Below are the code and all the weights of a small trained network. Each question names an input and a target symbol and asks about switching units off, where a switched-off unit gives its printed mean instead of its output.

import numpy as np


def w(rows, s, z=0):
    codes = np.array(rows[::2]) - 128.0
    scale = np.full(codes.shape[1], s)
    scale[-1] = z or s
    return codes * scale


def f(y):
    return np.maximum(y, 0)


def softmax(a):
    e = np.exp(a - a.max(-1, keepdims=True))
    return e / e.sum(-1, keepdims=True)


def log_softmax(a):
    a = a - a.max(-1, keepdims=True)
    return a - np.log(np.exp(a).sum(-1, keepdims=True))


def net(x, mask):
    ids = ['Ψαγηθτ'.index(c) for c in x.split()]
    T = len(ids)
    res = E[ids] + P[:T]
    u = 0
    for l in range(2):
        q, k, v = (res @ M[l].T for M in (Q, K, V))
        z = softmax(np.where(np.tri(T) > 0, q @ k.T / 2**0.5, -1e9)) @ v
        res = res + np.where(mask[u], z, O[l][:, -1]) @ O[l][:, :-1]
        u += 1
        y = f(res @ A[l][:, :-1].T + A[l][:, -1])
        res = res + np.where(mask[u : u + 4], y, B[l][:, -1]) @ B[l][:, :-1]
        u += 4
    return log_softmax(res[-1] @ U[:, :-1].T + U[:, -1])


Q, K, V, O, A, B = {}, {}, {}, {}, {}, {}
E = w([
[219,92,141,152,170,215,124],'Ψ',
[175,205,168,165,96,135,251],'α',
[171,86,215,154,92,100,79],'γ',
[78,55,212,193,159,143,178],'η',
[76,112,60,76,133,176,161],'θ',
[103,100,176,94,167,91,197],'τ',
],0.015)
P = w([
[248,137,2,129,160,23,40],'0',
[108,5,109,166,174,69,177],'1',
[143,46,179,15,105,181,59],'2',
[47,103,131,248,186,98,117],'3',
[97,67,205,53,151,177,74],'4',
[126,88,95,142,66,94,69],'5',
[134,90,171,57,154,117,213],'6',
],0.0087)
Q[0] = w([
[162,13,227,66,117,165,222],'L0H1',
[98,16,36,253,111,58,177],'L0H1',
],0.0065)
K[0] = w([
[193,115,69,152,182,2,87],'L0H1',
[64,25,143,151,190,185,125],'L0H1',
],0.0073)
V[0] = w([
[154,134,189,189,124,136,254],'L0H1',
[140,74,167,15,243,10,76],'L0H1',
],0.0062)
O[0] = w([
[140,69,106,78,107,17,253,153],'L0H1',
[74,182,212,114,164,93,142,253],'L0H1',
],0.014,0.0053)
A[0] = w([
[118,80,82,86,103,143,228,131],'L0N1',
[127,133,143,167,113,77,148,4],'L0N2',
[70,2,185,157,87,168,98,56],'L0N3',
[98,115,116,128,111,142,22,40],'L0N4',
],0.0088,0.0037)
B[0] = w([
[104,117,106,107,115,215,97,254],'L0N1',
[202,176,251,1,91,68,121,172],'L0N2',
[132,110,70,130,50,18,255,241],'L0N3',
[21,49,90,44,190,187,228,161],'L0N4',
],0.0075,0.007)
Q[1] = w([
[199,68,117,104,69,157,137],'L1H1',
[110,44,254,74,241,179,175],'L1H1',
],0.0091)
K[1] = w([
[144,204,118,85,104,139,110],'L1H1',
[190,196,60,100,207,54,2],'L1H1',
],0.0078)
V[1] = w([
[126,214,93,85,210,118,187],'L1H1',
[41,48,152,135,180,1,187],'L1H1',
],0.0065)
O[1] = w([
[111,242,50,254,80,109,204,254],'L1H1',
[148,106,171,183,189,137,253,238],'L1H1',
],0.0088,0.0055)
A[1] = w([
[113,150,148,194,66,120,156,252],'L1N1',
[154,152,194,119,89,76,109,216],'L1N2',
[144,162,135,6,100,186,60,46],'L1N3',
[176,109,85,192,160,87,105,48],'L1N4',
],0.011,0.0032)
B[1] = w([
[175,172,88,85,107,172,24,248],'L1N1',
[105,142,109,157,151,114,87,193],'L1N2',
[137,125,135,187,116,11,67,153],'L1N3',
[164,95,243,202,86,80,159,137],'L1N4',
],0.011,0.015)
U = w([
[174,39,185,208,139,137,183,237],'Ψ',
[155,178,134,128,188,147,149,46],'α',
[136,91,154,185,130,38,100,2],'γ',
[161,80,60,118,98,54,201,59],'η',
[53,103,62,171,162,200,108,230],'θ',
[75,92,255,52,228,147,78,169],'τ',
],0.007,0.0032)

Each question gives the input, a string of symbols that net reads in full, and the target symbol t.
The units are the heads (2 rows each of Q, K, V and O) and the neurons (one row each of A and B). Each row of codes is followed by its name. A weight is (code - 128) times the scale printed after its matrix; where a second scale follows, it is the last column's (O, A, B and U).
mask holds one flag per unit, layer by layer, with each layer's heads first. A switched-off unit (its flag False) gives its mean, the last column of its rows in O or B, instead of its output. The means were averaged over made-up inputs and are rounded, as every weight is.
A unit's drop is (log p(t) with every unit on - log p(t) with that unit switched off) / (log p(t) with every unit on - log p(t) with every unit switched off).
The circuit of an input: a set's keep is (log p(t) with only the set's units on - log p(t) with every unit switched off) / (log p(t) with every unit on - log p(t) with every unit switched off). Starting from all 10 units, units are removed one at a time, each time the one whose removal leaves the highest keep (on an exact tie, the one counted first), for as long as the keep stays at least 0.8.
circuit, biggest first: the units of the circuit, biggest drop first
unit that matters most: the unit with the biggest drop
k most important neurons: the k neurons with the biggest drops, biggest first
k most important neurons of layer l: the k neurons of layer l with the biggest drops, biggest first
drop when u is switched off: that unit's drop, to one decimal
input Ψ γ γ τ, target τ: unit that matters most	L0N1
input η γ θ γ γ, target Ψ: circuit, biggest first	L1H1, L0N3
input η τ Ψ, target Ψ: circuit, biggest first	L1H1, L1N1, L0H1
input Ψ Ψ α, target γ: circuit, biggest first	L1H1, L1N3, L0H1
input Ψ γ γ, target γ: circuit, biggest first	L1H1, L1N3, L0H1
input θ θ γ, target θ: circuit, biggest first	L0N4, L0H1, L1H1
input θ α Ψ, target θ: circuit, biggest first	L0H1, L1H1
input Ψ Ψ η τ η Ψ γ, target γ: circuit, biggest first	L1H1, L0H1, L1N3
input τ τ τ Ψ η α, target α: circuit, biggest first	L1N1, L1H1, L0H1, L0N3
input γ θ Ψ η, target η: circuit, biggest first	L0H1, L0N3
input Ψ θ γ γ τ, target γ: circuit, biggest first	L1H1, L0H1, L1N3
input τ τ Ψ γ η Ψ η, target α: circuit, biggest first	L1N1, L1H1, L0H1
input θ τ τ α Ψ, target θ: 2 most important neurons	L0N4, L0N2
input Ψ γ Ψ η γ γ θ, target γ: circuit, biggest first	L1H1, L1N3, L0H1
input η α τ, target Ψ: circuit, biggest first	L1H1, L0H1
input γ γ γ θ α Ψ α, target τ: most important neuron of layer 0	L0N3
input τ Ψ γ τ γ α, target α: circuit, biggest first	L1N1, L0H1, L1H1, L0N3
input γ γ Ψ, target τ: 2 most important neurons	L0N4, L0N1
input θ γ Ψ γ η, target θ: 3 most important neurons of layer 1	L1N1, L1N3, L1N4
input θ θ α, target θ: most important neuron	L0N4
input η η θ γ τ, target Ψ: 2 most important neurons of layer 0	L0N1, L0N2
input γ η α τ, target τ: 2 most important neurons of layer 0	L0N3, L0N2
input η α γ γ η α θ, target Ψ: 2 most important neurons	L1N1, L1N2
input τ Ψ Ψ α θ η τ, target α: 2 most important neurons	L1N1, L0N1
input Ψ τ θ θ α, target γ: drop when L0N4 is switched off	-0.1
input τ θ η Ψ η τ, target α: drop when L1H1 is switched off	0.8
input τ θ Ψ η γ, target α: drop when L0H1 is switched off	0.5
input θ Ψ Ψ τ Ψ θ γ, target θ: drop when L1N1 is switched off	0.1
